Below are the code and all the weights of a small trained network. Each question names an input and a class and asks about switching units off, where a switched-off unit gives its printed mean instead of its output.

import numpy as np


def w(rows, s, z=0):
    codes = np.array(rows[::2]) - 128.0
    scale = np.full(codes.shape[1], s)
    scale[-1] = z or s
    return codes * scale


def f(y):
    return y / 2 * (1 + np.tanh(0.7978845608 * (y + 0.044715 * y**3)))


def log_softmax(a):
    a = a - a.max(-1, keepdims=True)
    return a - np.log(np.exp(a).sum(-1, keepdims=True))


def net(x, mask):
    res = np.array(x, float).reshape(1, 7) / 4 @ E
    y = f(res @ A[0][:, :-1].T + A[0][:, -1])
    res = res + np.where(mask, y, B[0][:, -1]) @ B[0][:, :-1]
    return log_softmax(res[-1] @ U[:, :-1].T + U[:, -1])


A, B = {}, {}
E = w([
[135,27,97,161,155,127,232,194],'x0',
[255,117,197,97,99,171,69,140],'x1',
[164,131,76,96,232,106,138,83],'x2',
[190,153,110,163,126,62,71,153],'x3',
[83,134,229,167,172,111,112,113],'x4',
[100,110,206,56,172,83,106,177],'x5',
[135,153,96,177,155,200,210,203],'x6',
],0.0097)
A[0] = w([
[85,163,154,145,165,57,107,166,129],'n0',
[164,105,84,33,181,79,126,97,165],'n1',
[119,115,162,86,81,183,140,132,254],'n2',
[105,149,206,105,108,83,92,99,238],'n3',
[66,146,126,144,143,100,155,67,151],'n4',
[138,152,119,163,180,136,111,11,208],'n5',
[188,132,89,207,164,123,91,56,191],'n6',
[51,121,97,29,160,105,140,66,196],'n7',
[118,151,75,146,57,166,127,195,182],'n8',
[122,105,97,115,147,60,110,152,204],'n9',
[83,169,181,117,187,93,154,154,221],'n10',
[146,135,97,202,162,63,112,120,191],'n11',
[143,95,168,99,158,142,204,111,154],'n12',
],0.011,0.0047)
B[0] = w([
[76,180,99,121,226,34,138,99,192],'n0',
[138,170,142,18,109,161,189,61,210],'n1',
[249,37,102,130,112,113,86,153,203],'n2',
[149,138,118,117,99,53,27,139,252],'n3',
[65,101,75,177,118,133,125,112,196],'n4',
[84,156,176,164,103,194,79,83,216],'n5',
[109,178,254,178,102,159,149,111,207],'n6',
[111,145,23,89,89,157,110,51,233],'n7',
[175,146,100,191,112,63,147,189,207],'n8',
[91,175,136,51,140,107,200,122,181],'n9',
[130,149,61,123,238,153,93,111,221],'n10',
[89,176,176,142,144,124,203,110,186],'n11',
[175,82,135,106,175,197,136,95,193],'n12',
],0.0094,0.012)
U = w([
[131,51,118,167,164,212,183,162,162],'0',
[76,167,110,118,203,50,113,81,109],'1',
[161,89,165,99,60,67,48,121,239],'2',
[147,131,77,210,104,106,187,196,152],'3',
[60,112,78,139,91,162,120,48,4],'4',
[100,157,218,181,106,185,121,80,74],'5',
[41,103,154,147,118,68,227,112,112],'6',
[133,123,135,10,101,142,196,78,112],'7',
],0.011,0.0028)

Each question gives the input, the list of numbers given to net, and the class t.
The units are the neurons (one row each of A and B). Each row of codes is followed by its name. A weight is (code - 128) times the scale printed after its matrix; where a second scale follows, it is the last column's (A, B and U).
mask holds one flag per neuron, in row order. A switched-off neuron (its flag False) gives its mean, the last column of its row in B, instead of its output. The means were averaged over made-up inputs and are rounded, as every weight is.
A unit's drop is (log p(t) with every unit on - log p(t) with that unit switched off) / (log p(t) with every unit on - log p(t) with every unit switched off).
The circuit of an input: a set's keep is (log p(t) with only the set's units on - log p(t) with every unit switched off) / (log p(t) with every unit on - log p(t) with every unit switched off). Starting from the 12 units with the biggest drops (on a tie, the unit counted first), units are removed one at a time, each time the one whose removal leaves the highest keep (on an exact tie, the one counted first), for as long as the keep stays at least 0.8.
circuit, biggest first: the units of the circuit, biggest drop first
k most important neurons: the k neurons with the biggest drops, biggest first
drop when u is switched off: that unit's drop, to one decimal
input [4,8,-5,-1,7,-5,1], class 2: circuit, biggest first : (n2)
input [2,-7,-8,-1,4,-7,-5], class 6: circuit, biggest first : (n7, n10)
input [-4,-7,3,8,-8,-5,3], class 5: 2 most important neurons : (n6, n5)
input [1,8,0,-5,1,-6,-1], class 2: 2 most important neurons : (n2, n11)
input [-7,6,-1,2,-8,-2,7], class 3: 2 most important neurons : (n8, n3)
input [-4,-3,-4,-1,5,0,6], class 1: circuit, biggest first : (n10, n0)
input [8,-5,5,-2,-7,-7,0], class 7: 2 most important neurons : (n1, n12)
input [2,-8,8,0,8,-6,4], class 4: 3 most important neurons : (n4, n5, n7)
input [8,-1,-1,-6,5,0,-7], class 4: 4 most important neurons : (n7, n4, n1, n8)
input [-1,4,-1,5,-5,-1,3], class 3: 2 most important neurons : (n3, n8)
input [-1,-7,6,5,-7,-4,3], class 6: circuit, biggest first : (n11, n6, n10)
input [-5,3,-8,3,6,5,7], class 2: 2 most important neurons : (n2, n3)
input [7,4,0,2,6,-2,-4], class 5: 3 most important neurons : (n2, n8, n3)
input [0,-5,-5,8,-6,5,3], class 3: 2 most important neurons : (n8, n1)
input [-7,2,-5,-4,6,-5,-1], class 2: circuit, biggest first : (n3)
input [-7,2,-1,6,4,-3,-5], class 5: 2 most important neurons : (n6, n5)
input [4,5,-3,-7,5,5,0], class 2: 2 most important neurons : (n3, n2)
input [3,-4,5,-4,8,-6,6], class 0: drop when n8 is switched off : -0.1
input [-6,-3,-2,-2,3,-2,-7], class 4: drop when n4 is switched off : 0.6
input [-8,-5,7,2,-2,-2,1], class 4: drop when n9 is switched off : 0.0
input [5,2,7,6,2,-5,-2], class 5: circuit, biggest first : (n6)
